Each row of numbers belongs to one of the things below and depends on some of the facts about them. Some rows are named. Which thing is each other row?

Some facts about the things:
z573 skoflol:z720,z168,z736 trapogem:c
z90 skoflol:z563 trapogem:b
z495 trapogem:a
z215 trapogem:b
z636 skoflol:z934,z445 trapogem:a
z42 skoflol:z167,z309,z577 trapogem:b
z165 skoflol:z653 trapogem:c
z180 skoflol:z741,z42 trapogem:a
z432 skoflol:z971,z309 trapogem:c
z479 skoflol:z735,z131 trapogem:c
z146 skoflol:z168,z688 trapogem:c
z728 skoflol:z411,z824,z972,z131 trapogem:a
z553 skoflol:z352 trapogem:c
z834 skoflol:z741 trapogem:c
z210 skoflol:z736 trapogem:c
z280 skoflol:z732,z264,z981 trapogem:c
z459 trapogem:b
z144 trapogem:a
z520 trapogem:a
z83 skoflol:z948,z93 trapogem:c
z710 skoflol:z63,z59,z259 trapogem:a
z206 skoflol:z93 trapogem:b
z59 trapogem:c
z817 skoflol:z658 trapogem:b
z960 skoflol:z740,z215 trapogem:a
z948 skoflol:z583,z315 trapogem:c
z734 skoflol:z280,z584,z108 trapogem:a
z108 skoflol:z664 trapogem:b
z929 skoflol:z264 trapogem:b
z381 skoflol:z499 trapogem:a
z936 trapogem:a
z619 skoflol:z265,z740,z108 trapogem:a
z930 skoflol:z83,z264,z577 trapogem:a
z635 skoflol:z662,z362 trapogem:b
z499 skoflol:z445 trapogem:a
z828 skoflol:z782,z184,z322,z741,z793 trapogem:b
z93 skoflol:z908 trapogem:a
z736 skoflol:z661 trapogem:b
z434 skoflol:z308 trapogem:c
z969 skoflol:z689,z720 trapogem:a
z824 trapogem:b
z732 skoflol:z870 trapogem:c
z720 skoflol:z108 trapogem:b
z688 skoflol:z479,z42,z54 trapogem:c
z735 skoflol:z908,z445,z276 trapogem:a
z594 skoflol:z619,z309,z63,z215,z573 trapogem:b
z184 skoflol:z661,z688,z551,z824,z59 trapogem:b
z584 skoflol:z89 trapogem:c
z368 trapogem:a
z646 skoflol:z206 trapogem:b
z869 skoflol:z583,z612 trapogem:c
z884 skoflol:z368,z210 trapogem:a
z857 skoflol:z801 trapogem:c
z629 skoflol:z393,z877 trapogem:a
z756 skoflol:z740,z981 trapogem:b
z864 skoflol:z265,z656,z584 trapogem:a
z583 skoflol:z520,z908 trapogem:b
z160 skoflol:z567,z612 trapogem:a
z908 trapogem:c
z578 skoflol:z436 trapogem:a
z130 trapogem:c
z348 skoflol:z54 trapogem:a
z34 skoflol:z710,z146 trapogem:c
z153 skoflol:z34,z146,z573,z499 trapogem:b
z689 skoflol:z516 trapogem:b
z362 skoflol:z466,z315 trapogem:a
z656 trapogem:a
z687 skoflol:z928 trapogem:a
z662 skoflol:z563,z499 trapogem:a
z352 skoflol:z682,z688,z741,z864,z110 trapogem:a
z393 skoflol:z215,z453,z864 trapogem:b
z551 skoflol:z445 trapogem:a
z168 skoflol:z479,z180 trapogem:a
z783 skoflol:z673 trapogem:a
z830 skoflol:z93 trapogem:b
z769 skoflol:z732,z180,z930 trapogem:a
z89 trapogem:c
z445 skoflol:z908 trapogem:c
z422 skoflol:z434 trapogem:b
z265 skoflol:z160 trapogem:a
z248 skoflol:z215,z573 trapogem:b
z535 skoflol:z479,z476 trapogem:a
z410 skoflol:z407 trapogem:c
z705 skoflol:z280,z144 trapogem:a
z136 skoflol:z476,z692 trapogem:c
z697 skoflol:z479 trapogem:c
z580 skoflol:z730 trapogem:c
z128 skoflol:z422,z776 trapogem:b
z871 skoflol:z280 trapogem:a
z664 trapogem:b
z870 trapogem:b
z189 skoflol:z563,z437 trapogem:b
z110 skoflol:z146 trapogem:c
z776 trapogem:b
z296 skoflol:z969 trapogem:b
z449 trapogem:c
z308 skoflol:z34 trapogem:a
z54 skoflol:z479,z656,z167 trapogem:b
z612 skoflol:z689 trapogem:c
z752 skoflol:z950,z793 trapogem:c
z971 skoflol:z189,z309 trapogem:a
z972 skoflol:z741 trapogem:c
z227 skoflol:z884,z646 trapogem:b
z319 trapogem:a
z794 trapogem:c
z909 skoflol:z449 trapogem:c
z516 skoflol:z200 trapogem:b
z877 skoflol:z948,z661,z578 trapogem:c
z500 skoflol:z656 trapogem:a
z217 trapogem:c
z315 skoflol:z735,z259 trapogem:c
z35 skoflol:z673 trapogem:a
z979 skoflol:z732,z692 trapogem:a
z322 skoflol:z168,z89 trapogem:c
z874 skoflol:z128 trapogem:a
z934 skoflol:z664 trapogem:c
z780 skoflol:z146,z495,z64 trapogem:b
z264 trapogem:a
z563 skoflol:z499 trapogem:b
z66 skoflol:z466 trapogem:c
z370 skoflol:z110 trapogem:a
z273 skoflol:z308 trapogem:c
z437 skoflol:z445,z664 trapogem:a
z981 skoflol:z740,z315 trapogem:b
z801 skoflol:z871,z436,z42 trapogem:a
z476 skoflol:z370,z710,z936,z453,z864,z110 trapogem:a
z625 trapogem:b
z131 skoflol:z130,z108,z276 trapogem:c
z411 trapogem:c
z466 skoflol:z83,z594,z584 trapogem:a
z673 skoflol:z168,z146 trapogem:c
z782 skoflol:z908 trapogem:a
z658 skoflol:z578 trapogem:a
z259 skoflol:z520 trapogem:b
z407 skoflol:z168 trapogem:a
z200 trapogem:c
z109 trapogem:c
z653 trapogem:b
z793 skoflol:z578,z653 trapogem:b
z167 trapogem:a
z841 skoflol:z981 trapogem:a
z567 skoflol:z689,z200,z516 trapogem:a
z453 trapogem:b
z577 skoflol:z259,z612 trapogem:a
z730 skoflol:z756,z981,z142 trapogem:b
z609 skoflol:z869,z877 trapogem:b
z374 skoflol:z66,z535 trapogem:b
z41 skoflol:z720 trapogem:b
z950 skoflol:z697,z583,z776 trapogem:c
z208 skoflol:z830,z794,z453 trapogem:a
z63 trapogem:b
z904 skoflol:z370,z167 trapogem:a
z64 skoflol:z184 trapogem:c
z741 trapogem:b
z740 skoflol:z656,z577 trapogem:a
z386 skoflol:z264,z563,z969 trapogem:a
z309 skoflol:z259 trapogem:a
z118 skoflol:z370 trapogem:b
z692 skoflol:z217,z63 trapogem:c
z135 skoflol:z368 trapogem:c
z661 skoflol:z735 trapogem:b
z928 skoflol:z34 trapogem:b
z6 skoflol:z280,z643,z736 trapogem:c
z682 skoflol:z735,z870,z499,z969 trapogem:b
z744 skoflol:z578 trapogem:b
z369 skoflol:z110 trapogem:c
z436 skoflol:z520 trapogem:a
z142 skoflol:z264,z929 trapogem:b
z276 skoflol:z567,z689,z459 trapogem:b
z100 skoflol:z459 trapogem:b
z643 skoflol:z636 trapogem:a
z115 skoflol:z563,z930 trapogem:c

Named rows:
[-26  -7  -1   2  26  14  10 -22   3 -10  35 -21 -17   3 -12   1   0 -12
  22  -2   1 -12 -10  13   1   2 -14  -7  -3   5  14 -18  -7  13 -13   4]: z619
[  5  14  15  -2   5 -14 -14   3  -4 -16 -11  30 -14 -10   4  -2  -9 -19
 -11 -28  10 -24  -7  14  -4  11  24  -2   3  -5  19  11  17  -5  -1 -11]: z374
[ 27 -11   5  -9 -25  -3   0  15   4   9  -1 -12 -10  10 -16  13   2   7
 -13  19  -8  16  16 -26  -5  13  -5   0   9   7 -34   1   4  -3   6   4]: z972
[  2   1   6   7   7  -2  -8  14   7 -16 -28  40  11  -4  24   1  -3   8
   0  -8  -7 -13  -7   8  -4  -4   8   1   3 -23  11  16   9 -14  -4   8]: z259
[-18   2   5  -3  29  -1   2 -22  11   7  42 -28 -10   1 -11  14   5  -9
  20  -8   0   5  -4  22   3   3   1   6   0  13  22 -15  -6   4   0 -10]: z904
[ 11   6  15  -3   2  -6 -16   9   2 -23 -11  32 -12  -6  10   6  -3 -13
  -7 -26  -4  -6  -8   9  -7  17  21  -5  14  -7  10  14  16 -10   9  -6]: z54
[ 10  10  -3   1 -27  11  11   7  18  13   2 -18  -8  -3  -2  17   1  13
   4  17  -7 -16  17 -20  -1 -16  15   9  -7  14 -21  12   8  -7  -7  12]: z692
[ 17   3   4  -3 -36  17  -3  14  -1   5  -6 -24  -8  -7   1  19  -8  -2
   0   9 -10   5  11 -18  -8   2  13   5  19  11 -28   3  -4 -13   5  -5]: z673
[-16  -2   6  -7  25   6 -10 -16  11   0  30 -17 -11   0 -15  13  -2  -8
  19   2   6   3  -7  18   8   3 -10   6   0   4  25 -14 -13   1  -8 -19]: z535
[ 17   7 -16  -3 -42  -7  16   1  -1  22 -18 -17  -4   2  -5  -1  12   5
  -9   8   4   0  18 -30   8 -10  16  -3  -6  20 -30  10  14   8  15   7]: z909
[ -7   3  -7  12  36  17   0 -16  -5  -6  15 -16  23   2  -3 -10  -4  22
   3  21   1  20  -9  12  -6 -16 -35   2  -5  -6  23  -7 -25   3  -8 -18]: z499
[ 16 -11  -8  -4 -24 -13   8  13   6  28 -23  -7 -21   8 -21  13  -2  -5
  -3  16   2 -11  18 -30   7  -4  -9 -10 -12 -12 -28   3  17   6  -3  19]: z869
[-22  -4  -7  -3  25   6  27 -12  -5   3  42 -23   7   3  -6 -13   1  -7
  17  -7  -9   3  -3   9   1   4  -6  -2 -10  19   8 -25  -6  21   3   5]: z705
[-23 -15  -3  -2  31  -4  16  -8   9  18  30 -22   5   2  -3  -1  -2   5
  24  -1  -9   7   3  20   6   5  -8   1  -5   4  14 -27  -2   5   6  10]: z801
[ 21 -10  -1  -1 -24  -7  11  24   6  23 -19  -6  -8   7 -17   9  -8   3
   2  25  -2 -17  23 -24   7  -4 -12   5 -14   0 -19   4   5   4 -14  16]: z948
[-21   2   4  -2  15  12  -3 -20  -6   2  30 -30   1  -9   4   7  -4  -9
  18 -12  -2  16 -10  18  -4   5   4   6  13  11  14 -16 -17  -3   4 -16]: z783
[-22   2   6   0  30   5  -1 -23  17   6  38 -18 -19  -4 -10  15  -2 -10
  24  -2   8  -4  -5  28   8  -3   0  13  -1  12  29 -10  -7  -3  -9 -16]: z476
[  1  12  -2  10  -2   1 -13  -1 -15 -35 -18  31   3  -3  19 -18   3   1
 -20 -14  -4  -2 -13   4 -10   3  11 -18  17 -14   5  19   9  -7  -2   6]: z720
[ 20  -1   2  -4 -32   5  -2  13  -2  10  -8 -18  -7  -5  -6  14  -7   1
  -7  12  -7   8  15 -20  -8   5   3   5  15   3 -30   2  -4  -6   3  -4]: z64
[-23  -8  -4  -1  24  11  16 -12  -1 -10  35 -16  -2   4  -9  -7  -1 -11
  27  -1  -6  -6  -2  11   5   5 -14   1 -10  13   5 -20  -4  20  -4   7]: z841

Name these rows:
No name comes twice in this set of rows, the named rows included.
[ 17  -4  -3   2 -27  15  28  15   3   0   3 -12   3   6  -4  -5   3  12
  -1  19 -18  -9  16 -30  -7  -5   2   3  -9  21 -40   0   6   9  -4  24] => z280
[ 12  12   1  13  13  -8   0  -4 -15 -16 -18  30  -5  -3  13 -18   2  -2
 -27 -23   5  -2  -6   4 -11   4  16 -30   2 -16   9  15  24   9   5   4] => z296
[-29 -10   4  -4  24 -12   2 -16   0  18  27 -17 -16   3 -19   2  -2 -18
  22  -6   4  -8  -2  28  15   2 -12   8  -8   0  23 -20  -7   6  -6   3] => z629
[ -2   1   5  -6  -8 -13 -17  10 -13 -15 -23  34  12  -1  14  -8   4   0
 -21 -11  -2   2  -6  10  -1   8   5  -4  13 -17   8   7   2 -15   1   4] => z661
[ 17   4  -3  12 -12   3  16  10  -6  27  -1 -26 -13   0  -9   9 -16  -1
  -3   7  -6 -13  18 -14  -7  -5   4  -3 -12   6 -23   3  13   8  -8  11] => z432
[ 25 -12  -7  -9 -25   2  -1  21  10  13 -24   2  11  14 -13   9   2  24
 -13  40  -2   8  12 -33   8  -9 -29  11 -10  -6 -29  10  -9  -4 -15   2] => z908
[  7  20  16   0  -2  -9 -17  -2 -22 -13 -17  17  -6 -21  18  -2 -14 -21
 -14 -41   3  -3  -5  20 -15  15  34  -2  18  -3   7   6   7 -11  14 -10] => z780
[-14   3  -6  16  38  13  10 -14  -5   7  23 -25   4   4  -6  -4  -9   7
  14   4   0   2  -6  17  -4  -8 -20   0 -12  -4  18 -15 -10   9  -8  -3] => z971
[-12  -4  -2   8  42   3  19 -14   1   5  30 -14   6   9 -11  -4  -1   8
  13  10   3   8  -5  11   4  -5 -20   0 -23  10  19 -17  -7  14  -6  -2] => z930
[-20 -12  -2   0  24   9  20  -8  11   3  34 -18  17   6  -1  -6   7   6
  25   4 -12  10  -5  15   8   1 -16   4  -7   8   8 -23  -8   8   2  14] => z871
[  6   2  11   2   9  -7  -7  17   4 -14 -10  29   1  -2  15   0  -3   3
  -8 -19 -10  -4  -4  15 -10  11  18  -1  10 -11   8   8  18 -11   7   7] => z42
[ 27  -3  -5   7 -21   9   2  15  -4  12 -18  -6  10   9  -9   3  -6  21
 -20  35  -6   6   9 -27  -8  -5 -23   0  -8  -5 -25  10 -10  -4 -13   0] => z445
[ 13 -17   1  -8 -26 -13   8  21   8  33 -14 -12 -12   9 -15  14  -3   0
   1  15  -2 -14  20 -18   9  -2  -3   3 -10  -1 -26  -3  11  -4  -8  22] => z877
[ 18   2  -7   6 -24   9  12  10 -16  11  -8 -15   2   1 -10  -5  -4   7
 -17  21  -4   2  13 -26  -5  -3  -8  -8  -6   6 -32   5  -2   8 -11  10] => z934
[ 30 -14   9  -9 -32  -2  -4  22   8  12 -23  -6 -13   6 -11  17 -10  -6
   1  15   6   2  12 -31   3   2  -8   7   0  -2 -31   5  -1  -3   4  -3] => z697

Now the same things, written a new way:
Named rows:
[  1  15   5   1  25  13   2  -3 -19  -6 -23 -13   6  31 -34  -4   5 -13
  20 -12 -11   9   1 -16 -21 -26  16  14]: z189
[  4  14  -7   3  13 -18   2  -3 -35  15 -20  -3 -10  16 -30  -5  33 -13
  13 -18  -9  10   3 -19  -5 -19  -3  22]: z280
[  3  14 -15   5  14 -17   1  -3 -35  13  -6   1  -8  15 -35  -6  35 -12
  12 -16 -10  17   2 -18 -20  -9   2  25]: z697
[ 10  14  -1  10  12 -15   1  -3 -35  10 -14  12  -9  17 -33  -7  29   0
  12 -18 -10  32   2 -17 -23  -2  -2  16]: z834
[  1  19   2   2  26  14   1  -4 -19  -6 -17 -14  12  29 -33  -6   5  -6
  20 -10 -11   9   1 -16 -24 -27  22  15]: z54
[ -2  14 -38   4  18 -17   4   6   8   4 -32 -15  -9  19 -11  -1  20   4
  13 -16  -2   8   4 -17 -18 -26  -3  26]: z264
[ -1  14 -37   6  15 -16   1  16   4  -4 -33 -13 -10  22  -6  -5  10  35
  12 -16   1  32   2  -8 -26 -18  -3  16]: z728
[  1  15  -8   4  13 -17   2  -3 -35  11 -11   3 -10  15 -34  -6  31 -12
  12 -17 -10  14   7 -18 -15  -6   0  28]: z131
[ -3  15 -37   5  16 -17   1  18   4  -5 -31 -14 -10  19 -17  -3   9  18
  12 -15  -4  17   4 -12 -25 -23   0  20]: z160
[ -1  14 -37   7  15 -17   1  11  10  -2 -32 -14 -10  19 -12  -4  12  19
  13 -16  -2  15   2 -16 -24 -26  -2  16]: z619
[  1  15  14   1  19  17   1  -3 -11  -9 -28  -1  -9  34 -29  -6   4 -10
  21 -16 -10  10   0 -16 -25 -26   8  14]: z90
[ -1  26  -5   0  32   9   5  -4 -33  -6 -14 -14  25  27 -35  -4  10 -12
  19  -2 -10   8   2 -17 -25 -26  26  26]: z824
[  9  37  30   4  14   4   1   5  14  -7 -31   2   0  18 -35  -5  21 -13
  37   4 -12  23   0  -6 -26 -29  28  14]: z227
[ -2  14 -37   8  15 -17   1   6  12   2 -31 -15 -10  19 -14  -4  13  27
  12 -16  -2  20   3 -15 -24 -26   5  15]: z535
[  5  16 -13   4  13 -17   2  -5 -36  20  -6  -1  -9  16 -33  -7  31  -6
  12 -17 -10  16   6 -17 -12 -11   3  17]: z110
[  1  40   3  21  12  34   0  19 -36  -7 -27 -13  61  40   4  -2   2 -11
  11  -5 -12  20  -2 -19 -27 -28  75  16]: z817
[  1  14  -9   4  13 -17   2  -2 -34  16 -14   1  -9  16 -34  -5  32 -11
  13 -17 -10  15   3 -19 -10 -12  -3  23]: z445
[ -2  15 -37   5  15 -18   1   8  10  -1 -31 -14  -9  19 -13  -5  13  27
  13 -15  -1  19   4 -15 -26 -26   3  16]: z352
[  0  16   6   1  25  14   2  -4 -18  -7 -23 -13   4  29 -33  -4   5 -12
  21 -13 -10   8   2 -17 -21 -26  13  14]: z563
[  2  20  13   1  17  16   1  -2 -17  -7 -22  -8   3  30 -33  -7   4  -2
  24 -13 -11  10   1 -17 -26 -26  14  14]: z153

Rows to name:
No name comes twice in this set of rows, the named rows included.
[  1  35  14   3  15   2   2  -2  11  -6 -26  -9  11  18 -35  -4  21 -12
  34   9 -12   9   0 -11 -25 -29  31  15] => z646
[ 25   9 -38  33   9 -10  16  -6 -36  -4  56 -14  33  11 -36   9  36  -7
  16 -17 -11   4   3  -3 -26 -29  -9  48] => z449
[ -2  13 -39  18  40 -19  -2  27  27  -8 -30 -11 -10  15 -23  -7  15  -3
  10 -17   3  32  -2 -18 -30 -26  14  15] => z874
[  0  22   9   5  15  29   1   5 -29  -6 -25 -11  32  41 -20  -4   5 -11
  14 -10 -12  20  -2 -18 -25 -26  36  16] => z744
[ -2  15 -38  21  14 -14   1  24  -1   2 -31 -14   5  23  -4  -3   9  13
  12 -14  -8  29   1 -17 -26 -26  15  25] => z578

The same things again, as new rows of numbers:
Known rows:
[-42  16 -22  17  11 -27  -1   3  26 -24  -7   7   0  17 -15]: z929
[ 38 -17   1   3  -1  12  14  -4 -27  -3 -49   4  -2   2   6]: z535
[ 23 -16  32  -3   4  37   1 -11  -9 -15 -47   4  -4   5   8]: z969
[ 33 -15   8   4   0  35  27 -13  -8  -3 -28  11   6  16  17]: z619
[-21  27   1  -1  -2 -13  23  -1  18 -29  29  21  26  23 -34]: z108
[ -5 -16   7 -13 -10 -10  -7  -4  11  27  38 -18 -11 -33   5]: z857
[ 31 -11  -1  -3  -1  21   5  -3 -24  -7 -36  -8   6  21  24]: z167
[ 30 -14   4   4   2  21  13  -5 -23   0 -43   4   1   9  13]: z348
[ -7 -25   5 -11  -9 -11  -7  -2  17  25  35 -23 -17 -28   7]: z732
[ 17 -34   6  -4  -3 -23 -27   4   8  13  53   6 -18 -42  11]: z146
[ 30 -12  -2  -1  -2  21  11  -3 -21  -6 -36  -6   6  22  26]: z656
[-34  20 -14  18   8 -19  -2  20  13 -24   0   0   5  14 -37]: z90
[ 23 -22   3   8   7  23   7  -5 -19  -1 -44   3  -3  13  17]: z769
[ 34   1  -7   4   6  44   1   8 -20  -1 -28   6   6   8  20]: z710
[ 27 -15   4  -3   3  24   0  -2 -21  -4 -34  -2   7  24  29]: z495
[-40   8 -12  25  11 -11  -6  35  11 -25   4 -12  -6  20 -58]: z563
[ -3 -14  13 -22 -14 -10 -17  -3  12  14  37 -31 -11 -24  17]: z200
[-20  44 -33  11   3 -21   7  14  10 -23  -3   5  15  -1 -30]: z42
[-29  34 -17   2   2 -26  -5   9  11 -29   9   2  17  23 -15]: z824
[-33  33 -14   3   4 -28  -3   7   9 -25   9   2  25  22 -15]: z653

Which thing is each row?
No name comes twice in this set of rows, the named rows included.
[ 16 -35   7  17   9  39   2  19 -21   0 -41 -15 -11  19 -11] => z662
[-34  57 -25  -4  10 -18 -12   8   7  -8   5  27  -9  17 -20] => z583
[ 33   6 -12   0   5  48   3   4 -11   0 -45   5  -2  -1  16] => z577
[-25  36 -11  23   9 -15  -9  14  12 -25  23  22  15  11 -20] => z928
[-15 -12   7  -6  -9 -14 -12 -12  11  39  31 -13 -25 -29  14] => z83
[ 13 -22  -7 -16 -16 -31   0   0   0  21  23 -19 -16 -46  -5] => z688
[  4 -18  15 -23 -15  -8   4  -9  13  18  41 -14 -10 -31  -3] => z131
[-26  30  -5   6   6 -20   2   3  17 -28  10  17  16  11 -27] => z41
[-31  25 -13  10   6 -19   1  17  10 -24   1   6   0  12 -44] => z682
[-25  23   4   0   3 -15  12  -3  22 -32  19  23  22  13 -31] => z720
[ 29 -14   2   7   3  30  18  -7 -12   1 -34   6   2  15  21] => z960
[-29  25 -23  18   7 -20  14  -1  29 -21   4  17   2  16 -15] => z730

